Here is a tiny trained network, its code and every weight. The questions are about switching its units off for an input and a target symbol, where a switched-off unit gives its printed mean instead of its output.

import numpy as np


def w(rows, s, z=0):
    codes = np.array(rows[::2]) - 128.0
    scale = np.full(codes.shape[1], s)
    scale[-1] = z or s
    return codes * scale


def norm(h):
    return h / np.sqrt((h * h).mean(-1, keepdims=True) + 1e-5)


def f(y):
    return y / 2 * (1 + np.tanh(0.7978845608 * (y + 0.044715 * y**3)))


def softmax(a):
    e = np.exp(a - a.max(-1, keepdims=True))
    return e / e.sum(-1, keepdims=True)


def log_softmax(a):
    a = a - a.max(-1, keepdims=True)
    return a - np.log(np.exp(a).sum(-1, keepdims=True))


def net(x, mask):
    ids = ['αζηθμπφψ'.index(c) for c in x.split()]
    T = len(ids)
    res = E[ids] + P[:T]
    u = 0
    for l in range(3):
        r = norm(res)
        for j in range(2):
            rows = slice(2 * j, 2 * j + 2)
            q, k, v = (r @ M[l][rows].T for M in (Q, K, V))
            z = softmax(np.where(np.tri(T) > 0, q @ k.T / 2**0.5, -1e9)) @ v
            o = O[l][rows]
            res = res + np.where(mask[u + j], z, o[:, -1]) @ o[:, :-1]
        u += 2
        y = f(norm(res) @ A[l][:, :-1].T + A[l][:, -1])
        res = res + np.where(mask[u : u + 4], y, B[l][:, -1]) @ B[l][:, :-1]
        u += 4
    return log_softmax(norm(res)[-1] @ U[:, :-1].T + U[:, -1])


Q, K, V, O, A, B = {}, {}, {}, {}, {}, {}
E = w([
[157,43,86,152,160,98,134,170,163,152,65],'α',
[188,127,120,181,75,164,97,78,67,74,202],'ζ',
[149,242,159,105,193,122,179,85,2,163,100],'η',
[99,159,88,113,102,168,57,154,233,111,108],'θ',
[125,62,192,100,77,144,55,135,100,188,181],'μ',
[113,168,102,95,157,91,214,125,191,136,183],'π',
[168,145,72,117,138,84,116,89,173,161,117],'φ',
[163,116,154,176,84,115,126,186,144,180,133],'ψ',
],0.021)
P = w([
[211,138,132,202,74,91,161,232,134,176,205],'0',
[89,132,116,171,188,59,43,135,163,181,162],'1',
[1,148,63,151,197,102,82,123,104,178,89],'2',
[90,151,130,154,168,137,66,112,129,200,114],'3',
[101,159,130,133,162,146,82,106,122,191,92],'4',
[132,146,132,126,135,143,98,100,121,184,68],'5',
[156,149,135,88,143,139,90,101,115,157,56],'6',
[181,133,136,72,130,128,91,97,105,134,39],'7',
],0.0094)
Q[0] = w([
[178,148,58,111,99,125,73,102,122,165,140],'L0H0',
[93,134,171,177,173,80,108,46,60,177,99],'L0H0',
[118,182,174,103,150,102,119,107,127,114,150],'L0H1',
[173,124,160,140,184,198,120,36,2,84,189],'L0H1',
],0.0065)
K[0] = w([
[141,135,82,85,115,198,52,172,125,74,90],'L0H0',
[145,143,135,149,118,121,83,133,89,132,95],'L0H0',
[152,97,101,144,150,144,108,99,90,94,47],'L0H1',
[158,24,162,198,126,67,173,3,120,165,165],'L0H1',
],0.0058)
V[0] = w([
[19,167,204,114,190,155,190,133,196,78,105],'L0H0',
[248,102,168,134,123,23,254,107,67,90,172],'L0H0',
[168,118,128,201,184,19,209,117,77,155,117],'L0H1',
[211,61,131,62,209,72,134,145,47,148,228],'L0H1',
],0.0049)
O[0] = w([
[181,96,164,161,65,119,92,6,64,118,156,3],'L0H0',
[64,93,163,110,122,95,136,104,159,150,156,50],'L0H0',
[137,148,135,131,140,70,71,174,180,192,90,104],'L0H1',
[128,163,36,109,121,137,152,139,128,160,114,140],'L0H1',
],0.014,0.0044)
A[0] = w([
[182,144,102,71,122,183,131,176,157,124,89,102],'L0N0',
[100,162,205,76,125,34,163,2,125,141,112,6],'L0N1',
[122,180,143,165,105,186,116,63,102,62,98,105],'L0N2',
[98,126,98,150,109,128,98,116,96,172,162,213],'L0N3',
],0.0072,0.0021)
B[0] = w([
[126,102,136,221,61,178,141,11,169,164,158,252],'L0N0',
[130,87,157,142,2,194,115,30,17,59,103,185],'L0N1',
[204,176,55,81,177,66,122,132,225,120,141,215],'L0N2',
[205,127,100,94,147,75,136,72,135,169,120,203],'L0N3',
],0.0095,0.0038)
Q[1] = w([
[218,121,177,111,153,227,178,146,58,107,83],'L1H0',
[140,103,101,156,50,163,199,83,157,102,154],'L1H0',
[189,66,164,160,87,125,86,91,13,151,136],'L1H1',
[2,106,187,88,103,72,175,131,103,158,81],'L1H1',
],0.0065)
K[1] = w([
[154,173,172,115,95,145,101,66,155,3,111],'L1H0',
[137,186,85,179,121,159,73,165,118,106,106],'L1H0',
[200,123,81,118,35,154,8,116,168,182,145],'L1H1',
[133,136,98,44,113,105,162,137,114,247,19],'L1H1',
],0.0071)
V[1] = w([
[104,117,172,101,141,131,113,119,222,85,169],'L1H0',
[79,118,132,112,48,113,175,112,140,179,66],'L1H0',
[254,180,107,169,125,124,148,51,109,163,118],'L1H1',
[104,150,176,135,84,55,125,167,105,66,66],'L1H1',
],0.007)
O[1] = w([
[60,194,172,136,179,31,119,176,79,150,32,151],'L1H0',
[118,225,140,145,255,174,234,184,165,25,184,93],'L1H0',
[78,169,132,88,220,103,154,212,79,100,112,192],'L1H1',
[229,101,15,167,84,199,64,167,255,143,145,3],'L1H1',
],0.0069,0.0053)
A[1] = w([
[159,142,94,144,169,120,128,153,165,82,178,81],'L1N0',
[102,147,170,164,129,185,68,220,217,2,172,51],'L1N1',
[83,153,154,103,93,204,134,54,81,134,186,5],'L1N2',
[193,166,124,142,193,123,136,209,220,162,63,152],'L1N3',
],0.0079,0.0026)
B[1] = w([
[16,76,150,78,113,121,170,194,81,189,159,153],'L1N0',
[119,62,183,117,212,234,111,115,165,13,205,164],'L1N1',
[108,58,78,112,77,116,156,88,97,61,112,173],'L1N2',
[29,245,147,150,97,158,189,98,108,174,102,255],'L1N3',
],0.011,0.0068)
Q[2] = w([
[118,170,152,135,111,199,105,122,123,107,89],'L2H0',
[153,102,144,43,75,112,125,108,153,113,78],'L2H0',
[176,48,116,140,38,110,107,154,77,149,94],'L2H1',
[60,160,96,143,138,78,86,125,255,67,118],'L2H1',
],0.0096)
K[2] = w([
[178,209,156,141,144,172,143,146,194,142,190],'L2H0',
[110,107,125,112,149,178,148,74,123,95,114],'L2H0',
[174,1,171,129,114,200,38,89,66,70,235],'L2H1',
[205,201,28,161,94,18,110,147,103,177,132],'L2H1',
],0.0078)
V[2] = w([
[150,132,110,117,147,174,48,145,220,2,125],'L2H0',
[163,90,181,66,73,118,162,182,202,184,131],'L2H0',
[119,162,173,40,173,130,93,145,146,77,121],'L2H1',
[78,123,135,66,153,133,68,171,86,239,179],'L2H1',
],0.0068)
O[2] = w([
[235,164,156,75,152,114,188,58,48,136,64,2],'L2H0',
[54,136,137,86,179,72,110,254,146,146,178,135],'L2H0',
[122,83,92,112,110,160,98,209,215,106,200,148],'L2H1',
[199,193,119,168,133,159,250,50,127,58,93,209],'L2H1',
],0.0092,0.0087)
A[2] = w([
[110,146,181,111,195,101,140,113,127,225,111,250],'L2N0',
[115,158,87,167,189,137,158,55,188,72,99,117],'L2N1',
[250,126,143,81,156,72,88,118,65,69,67,8],'L2N2',
[128,79,143,35,158,135,96,121,113,187,130,63],'L2N3',
],0.011,0.0014)
B[2] = w([
[82,160,79,133,170,139,188,201,96,99,99,226],'L2N0',
[202,131,171,178,111,107,92,108,166,226,100,253],'L2N1',
[182,221,91,243,133,79,252,117,58,122,100,174],'L2N2',
[172,172,101,75,173,103,216,37,170,188,159,156],'L2N3',
],0.011,0.0074)
U = w([
[129,23,87,184,253,113,130,133,110,111,90,37],'α',
[162,184,7,129,107,170,29,149,122,86,184,40],'ζ',
[77,233,38,156,224,102,239,195,67,91,180,202],'η',
[148,151,166,133,253,209,107,90,136,30,191,206],'θ',
[147,127,122,11,190,157,131,83,92,216,197,49],'μ',
[54,140,107,127,16,190,165,45,49,71,108,91],'π',
[170,211,152,248,121,134,127,34,167,174,79,5],'φ',
[135,155,250,137,95,99,41,195,24,154,177,183],'ψ',
],0.0053,0.0013)

Each question gives the input, a string of symbols that net reads in full, and the target symbol t.
The units are the heads (2 rows each of Q, K, V and O) and the neurons (one row each of A and B). Each row of codes is followed by its name. A weight is (code - 128) times the scale printed after its matrix; where a second scale follows, it is the last column's (O, A, B and U).
mask holds one flag per unit, layer by layer, with each layer's heads first. A switched-off unit (its flag False) gives its mean, the last column of its rows in O or B, instead of its output. The means were averaged over made-up inputs and are rounded, as every weight is.
A unit's drop is (log p(t) with every unit on - log p(t) with that unit switched off) / (log p(t) with every unit on - log p(t) with every unit switched off).
The circuit of an input: a set's keep is (log p(t) with only the set's units on - log p(t) with every unit switched off) / (log p(t) with every unit on - log p(t) with every unit switched off). Starting from the 12 units with the biggest drops (on a tie, the unit counted first), units are removed one at a time, each time the one whose removal leaves the highest keep (on an exact tie, the one counted first), for as long as the keep stays at least 0.8.
circuit, biggest first: the units of the circuit, biggest drop first
unit that matters most: the unit with the biggest drop
top k neurons: the k neurons with the biggest drops, biggest first
k most important neurons of layer l: the k neurons of layer l with the biggest drops, biggest first
drop when u is switched off: that unit's drop, to one decimal
input μ φ π μ, target φ: circuit, biggest first : [L2H1, L1N3, L2N1]
input η ζ π π θ α, target α: circuit, biggest first : [L0H1, L2H1, L1N3]
input μ η ζ η η, target π: circuit, biggest first : [L0N1, L0H0, L1N2]
input μ π η π, target φ: unit that matters most : L0H1
input ψ ψ φ η η φ θ μ, target μ: circuit, biggest first : [L0H1, L2H1, L2N3]
input ζ μ ζ ζ, target π: circuit, biggest first : [L1N2, L1H0]
input η θ φ, target φ: top 3 neurons : [L2N1, L0N2, L0N1]
input μ φ μ θ η π ζ, target ζ: top 2 neurons : [L1N1, L0N1]
input φ ψ ζ η φ μ η, target φ: top 3 neurons : [L0N1, L2N1, L1N3]
input φ ζ ζ, target φ: top 2 neurons : [L1N3, L0N2]
input μ ζ α η ζ μ η, target φ: top 3 neurons : [L0N1, L2N1, L1N2]
input α φ ζ ψ ζ π μ, target η: top 3 neurons : [L0N1, L2N0, L2N1]
input η μ ψ φ μ μ π ζ, target η: top 3 neurons : [L0N2, L1N0, L0N1]
input θ π θ, target φ: circuit, biggest first : [L2N1]
input μ π α η μ μ ζ μ, target π: top 2 neurons : [L1N2, L0N0]
input π ζ ζ μ μ α μ, target π: top 2 neurons : [L0N0, L1N2]
input μ η ζ φ ζ, target φ: 2 most important neurons of layer 0 : [L0N3, L0N1]
input η μ ψ μ ζ, target η: 2 most important neurons of layer 0 : [L0N2, L0N1]
input π ζ α μ π, target φ: 2 most important neurons of layer 1 : [L1N3, L1N0]
input μ π ψ π θ, target θ: top 2 neurons : [L1N1, L0N2]
input η θ η μ α, target α: 3 most important neurons of layer 0 : [L0N3, L0N2, L0N0]
input π θ μ, target μ: unit that matters most : L1N1
input ψ ψ θ η ζ ψ, target ψ: 3 most important neurons of layer 1 : [L1N3, L1N1, L1N0]
input ψ ζ ψ ζ ζ ζ, target π: 2 most important neurons of layer 0 : [L0N2, L0N3]
input π θ ζ ψ π, target π: drop when L0N1 is switched off : 0.1
input φ ζ μ φ ψ π μ, target φ: drop when L0N0 is switched off : 2.2
input ζ φ μ, target η: drop when L0N1 is switched off : 1.2
input α μ θ ζ ψ ψ, target ψ: drop when L2H0 is switched off : 0.0
